arr =
[[127, 120, 135, 118, 119, 128, 132, 134, 130],
 [130, 123, 134, 123, 119, 118, 122, 131, 120],
 [123, 109, 137, 124, 106, 122, 121, 136, 124],
 [133, 117, 125, 119, 124, 133, 138, 142, 123],
 [131, 125, 110, 140, 145, 129, 138, 129, 125],
 [129, 113, 137, 124, 107, 118, 122, 137, 115],
 [126, 115, 133, 116, 122, 127, 133, 133, 128],
 [126, 107, 138, 114, 110, 120, 122, 136, 124],
 [127, 129, 127, 132, 126, 127, 132, 129, 128],
 [120, 108, 138, 123, 112, 122, 126, 138, 124],
 [128, 134, 130, 121, 125, 130, 130, 129, 132],
 [124, 128, 128, 123, 128, 128, 127, 130, 129],
 [127, 100, 140, 117, 98, 113, 114, 140, 114]]
Rows and columns are numbered from 0.
The entry in row 0 and column 2?
A: 135
The entry directly below the centre entry?
A: 110
The top-right entry -> 130
The bottom-right entry?
A: 114
The entry in row 2 and column 0 is 123
The entry at row 0, column 1?
A: 120
The entry directly below 109?
A: 117
The entry at row 1, column 0?
A: 130
The entry just left of the smallest entry is 117
The entry in row 2 and column 2: 137
The entry just left of 116 is 133
The entry at row 1, column 1?
A: 123
The maximum?
A: 145
The entry in row 0 and column 0?
A: 127
The entry at the centre?
A: 122
The entry just left of the centre entry is 116
The entry at row 2, column 1?
A: 109
The entry at row 1, column 2?
A: 134
The entry in the bottom-left corner?
A: 127
The entry just right of the largest entry is 129
The bottom entry of the column that holds the largest entry -> 98
The entry directly below the largest entry?
A: 107

Questions about the table below.
1) Report the first entry on the main diagonal.
2) Report the entry in the bottom-left corner.
3) Report the second largest entry.
4) Report the top entry of the column that holds the smallest entry.
5) Report the third entry on the diagonal from the top-right corner.
6) Report the entry just right of 127.
7) Report the fifth entry, reading row by row.
[[110, 119, 140, 155, 112, 153, 142, 112, 137, 141],
 [136, 106, 119, 103, 110, 126, 129, 147, 112, 143],
 [133, 144, 104, 133, 105, 127, 110, 116, 108, 117]]
1) 110
2) 133
3) 153
4) 155
5) 116
6) 110
7) 112

m =
[[121 128 137 135 131 120 122 139 117 122 125 116]
 [137 103 133 124 126 102 114 135 101 114 132 134]
 [128 138 133 130 126 134 134 137 139 140 126 125]]
Read off the first entry, reading row by row.
121
The smallest entry in the last column -> 116
Read off the first entry of the smallest entry's row.
137
Read off the last entry, reading row by row.
125
Read off the third smallest entry.
103
Read off the entry just right of 117.
122
Read off the fifth-last entry, reading row by row.
137
The entry just left of 124: 133
Read off the second entry on the diagonal from the top-right corner.
132
Read off the third entry on the diagonal from the top-right corner.
140
The first entry in the row that holds the largest entry: 128
Read off the entry just right of the smallest entry.
114

x =
[[148 130 139 104 124 116 155]
 [126 133 139 124 125 131 127]
 [139 120 122 108 117 119 142]
 [128 134 136 125 126 133 129]
 [147 125 139 129 127 132 128]
 [139 122 122 135 118 131 124]
 [122 138 131 130 125 126 119]
 [125 131 139 127 123 130 127]
 [122 138 132 131 125 126 120]
 [118 138 121 125 134 124 129]
 [137 121 121 110 117 121 138]
 [121 134 126 129 128 128 131]
 [154 128 124 132 102 123 129]]
Indices start at 0.
Report the entry at the centre.
130
Report the entry in the bottom-right corner.
129
The entry directly above the smallest entry is 128
The entry just right of the smallest entry: 123
The largest entry: 155
Report the entry just right of 108.
117
Report the entry in the top-left corner.
148
Report the entry in row 0 and column 1.
130
The bottom entry of the column that holds the smallest entry -> 102
Report the entry at row 2, column 0.
139
Report the entry just left of the smallest entry.
132
Report the entry at row 0, column 2.
139
Report the entry at row 2, column 1.
120
The entry just left of the largest entry: 116
Report the entry in the bottom-left corner.
154
Report the entry at row 1, column 2.
139
Report the top entry of the column that holds the smallest entry.
124
Report the entry at row 2, column 2.
122
Report the entry just right of 110.
117
The entry directly below the largest entry: 127
Report the entry just left of 135.
122

Questions about the table below.
1) The second largest entry?
2) The last entry in the row that holds the largest entry?
3) The largest entry?
4) The 3rd entry from the end, reading row by row?
5) The first entry in reading order?
6) The entry in the bottom-left corner?
7) The second entry on the main diagonal?
[[127 129 130 127 129 128 146 148 149 147]
 [127 128 130 128 129 127 131 148 151 146]]
1) 149
2) 146
3) 151
4) 148
5) 127
6) 127
7) 128
